Below is a small trained network, with its code and all its weights. Each question gives an input and a target symbol and asks what happens when units are switched off, that is, made to give their printed mean instead of their output.

import numpy as np


def w(rows, s, z=0):
    codes = np.array(rows[::2]) - 128.0
    scale = np.full(codes.shape[1], s)
    scale[-1] = z or s
    return codes * scale


def f(y):
    return np.maximum(y, 0)


def softmax(a):
    e = np.exp(a - a.max(-1, keepdims=True))
    return e / e.sum(-1, keepdims=True)


def log_softmax(a):
    a = a - a.max(-1, keepdims=True)
    return a - np.log(np.exp(a).sum(-1, keepdims=True))


def net(x, mask):
    ids = ['ΓΘΣΦΨΩαβδεζηλμπτ'.index(c) for c in x.split()]
    T = len(ids)
    res = E[ids] + P[:T]
    u = 0
    for l in range(2):
        q, k, v = (res @ M[l].T for M in (Q, K, V))
        z = softmax(np.where(np.tri(T) > 0, q @ k.T / 2**0.5, -1e9)) @ v
        res = res + np.where(mask[u], z, O[l][:, -1]) @ O[l][:, :-1]
        u += 1
        y = f(res @ A[l][:, :-1].T + A[l][:, -1])
        res = res + np.where(mask[u : u + 16], y, B[l][:, -1]) @ B[l][:, :-1]
        u += 16
    return log_softmax(res[-1] @ U[:, :-1].T + U[:, -1])


Q, K, V, O, A, B = {}, {}, {}, {}, {}, {}
E = w([
[145,106,90,62],'Γ',
[76,243,101,184],'Θ',
[178,104,86,207],'Σ',
[83,82,206,176],'Φ',
[5,135,185,167],'Ψ',
[153,206,233,110],'Ω',
[144,166,80,209],'α',
[198,116,84,107],'β',
[137,133,160,186],'δ',
[174,33,163,83],'ε',
[82,130,111,137],'ζ',
[112,183,190,69],'η',
[185,240,116,175],'λ',
[112,196,71,108],'μ',
[126,230,104,20],'π',
[105,90,68,43],'τ',
],0.018)
P = w([
[180,184,58,254],'0',
[152,246,214,79],'1',
[137,202,187,107],'2',
[138,188,162,121],'3',
[124,166,157,111],'4',
[122,167,144,102],'5',
[127,168,140,102],'6',
[123,176,151,79],'7',
[119,161,151,73],'8',
[120,174,146,70],'9',
],0.0039)
Q[0] = w([
[49,135,174,117],'0.h0',
[146,254,169,141],'0.h0',
],0.0076)
K[0] = w([
[205,138,251,104],'0.h0',
[48,70,42,184],'0.h0',
],0.0025)
V[0] = w([
[196,253,143,79],'0.h0',
[119,172,89,64],'0.h0',
],0.0054)
O[0] = w([
[220,190,131,94,250],'0.h0',
[97,254,136,72,154],'0.h0',
],0.0083,0.0026)
A[0] = w([
[60,65,108,102,229],'0.n0',
[213,110,110,143,205],'0.n1',
[163,147,192,107,164],'0.n2',
[169,102,71,161,96],'0.n3',
[130,162,174,118,53],'0.n4',
[50,133,158,124,133],'0.n5',
[77,135,56,251,145],'0.n6',
[169,138,83,179,127],'0.n7',
[152,216,219,160,237],'0.n8',
[164,27,105,136,55],'0.n9',
[75,146,146,130,17],'0.n10',
[200,199,117,195,121],'0.n11',
[61,85,99,154,1],'0.n12',
[154,107,145,78,58],'0.n13',
[130,158,162,62,174],'0.n14',
[151,173,201,205,195],'0.n15',
],0.011,0.0042)
B[0] = w([
[93,222,2,156,152],'0.n0',
[155,84,149,63,196],'0.n1',
[90,72,121,106,171],'0.n2',
[107,49,173,75,155],'0.n3',
[176,70,147,89,147],'0.n4',
[151,98,140,168,155],'0.n5',
[33,141,63,83,185],'0.n6',
[85,186,163,92,176],'0.n7',
[73,92,70,123,245],'0.n8',
[193,79,193,116,141],'0.n9',
[178,111,197,56,136],'0.n10',
[176,175,126,11,228],'0.n11',
[90,131,97,67,133],'0.n12',
[96,151,139,145,141],'0.n13',
[91,144,180,126,183],'0.n14',
[65,73,105,81,205],'0.n15',
],0.0072,0.011)
Q[1] = w([
[101,56,53,82],'1.h0',
[135,225,254,223],'1.h0',
],0.0037)
K[1] = w([
[166,127,94,47],'1.h0',
[117,194,253,80],'1.h0',
],0.0046)
V[1] = w([
[39,42,207,20],'1.h0',
[249,20,255,172],'1.h0',
],0.0055)
O[1] = w([
[204,105,1,183,220],'1.h0',
[105,89,111,76,1],'1.h0',
],0.0088,0.014)
A[1] = w([
[140,44,184,198,144],'1.n0',
[154,111,124,96,119],'1.n1',
[126,115,101,69,95],'1.n2',
[130,248,74,130,143],'1.n3',
[160,133,87,171,138],'1.n4',
[78,112,216,95,142],'1.n5',
[93,58,97,219,253],'1.n6',
[95,67,159,139,108],'1.n7',
[155,107,130,122,211],'1.n8',
[113,48,170,153,134],'1.n9',
[35,101,138,151,131],'1.n10',
[235,67,228,125,135],'1.n11',
[158,76,180,43,60],'1.n12',
[53,59,151,189,50],'1.n13',
[133,83,128,197,97],'1.n14',
[86,141,117,121,136],'1.n15',
],0.012,0.0055)
B[1] = w([
[96,154,238,1,135],'1.n0',
[163,127,141,165,159],'1.n1',
[96,152,133,97,178],'1.n2',
[140,76,226,137,249],'1.n3',
[107,79,165,136,171],'1.n4',
[121,75,80,198,130],'1.n5',
[148,197,86,158,174],'1.n6',
[38,191,101,57,133],'1.n7',
[133,69,92,178,158],'1.n8',
[19,131,163,103,134],'1.n9',
[161,168,129,166,149],'1.n10',
[66,243,126,212,158],'1.n11',
[139,215,108,95,156],'1.n12',
[239,155,138,57,141],'1.n13',
[149,88,126,63,137],'1.n14',
[65,101,133,111,155],'1.n15',
],0.0071,0.019)
U = w([
[116,109,126,97,163],'Γ',
[184,143,220,163,144],'Θ',
[135,85,34,156,157],'Σ',
[95,209,39,181,34],'Φ',
[123,104,124,250,213],'Ψ',
[208,42,73,103,123],'Ω',
[152,88,151,158,190],'α',
[123,193,82,86,245],'β',
[110,109,71,132,143],'δ',
[74,125,31,72,2],'ε',
[105,218,147,148,156],'ζ',
[206,50,137,135,139],'η',
[254,197,115,129,103],'λ',
[154,181,193,99,34],'μ',
[189,121,169,33,6],'π',
[34,147,187,138,65],'τ',
],0.009,0.0053)

Each question gives the input, a string of symbols that net reads in full, and the target symbol t.
The units are the heads (2 rows each of Q, K, V and O) and the neurons (one row each of A and B). Each row of codes is followed by its name. A weight is (code - 128) times the scale printed after its matrix; where a second scale follows, it is the last column's (O, A, B and U).
mask holds one flag per unit, layer by layer, with each layer's heads first. A switched-off unit (its flag False) gives its mean, the last column of its rows in O or B, instead of its output. The means were averaged over made-up inputs and are rounded, as every weight is.
A unit's drop is (log p(t) with every unit on - log p(t) with that unit switched off) / (log p(t) with every unit on - log p(t) with every unit switched off).
most important unit: the unit with the biggest drop
top k neurons: the k neurons with the biggest drops, biggest first
top k neurons in layer l: the k neurons of layer l with the biggest drops, biggest first
drop of u: that unit's drop, to one decimal
input μ π π, target μ: top 2 neurons	1.n3, 0.n14
input η Θ λ β β α Ω ζ Γ Σ, target Ω: most important unit	1.n11
input Θ τ ζ β π Θ β, target λ: top 2 neurons	0.n1, 0.n6
input ζ Ω β λ τ μ λ β β λ, target π: top 2 neurons	0.n11, 1.n3
input δ β ζ Σ β Ω, target ε: top 3 neurons in layer 0	0.n8, 0.n15, 0.n2
input μ Γ τ β Φ β Φ, target β: top 2 neurons	1.n3, 1.n13
input δ Ω μ Ψ β δ, target Σ: top 2 neurons	1.n3, 0.n15
input Θ Φ Ψ, target Φ: top 3 neurons	1.n6, 0.n0, 0.n11
input Θ ζ λ Θ ζ Γ Θ, target τ: top 2 neurons	1.n3, 0.n6
input μ ζ τ Θ ζ μ λ ε μ, target Θ: top 2 neurons	1.n3, 0.n15
input Φ λ Ω Σ ζ Σ Σ, target Ω: top 2 neurons in layer 0	0.n6, 0.n15
input β Θ β Ω, target β: top 3 neurons	1.n12, 1.n3, 0.n11
input Θ τ Γ ζ β Ψ, target Φ: top 2 neurons	1.n6, 0.n11
input ε ε Θ ζ, target Ψ: most important unit	0.n11
input β τ Θ β ζ Ω β, target λ: drop of 1.n3	0.1
input μ ζ Γ β ε, target ζ: drop of 0.n9	0.2
input ε Σ Ω, target ε: drop of 0.n4	0.0
input α ζ Φ, target β: drop of 1.n6	0.3
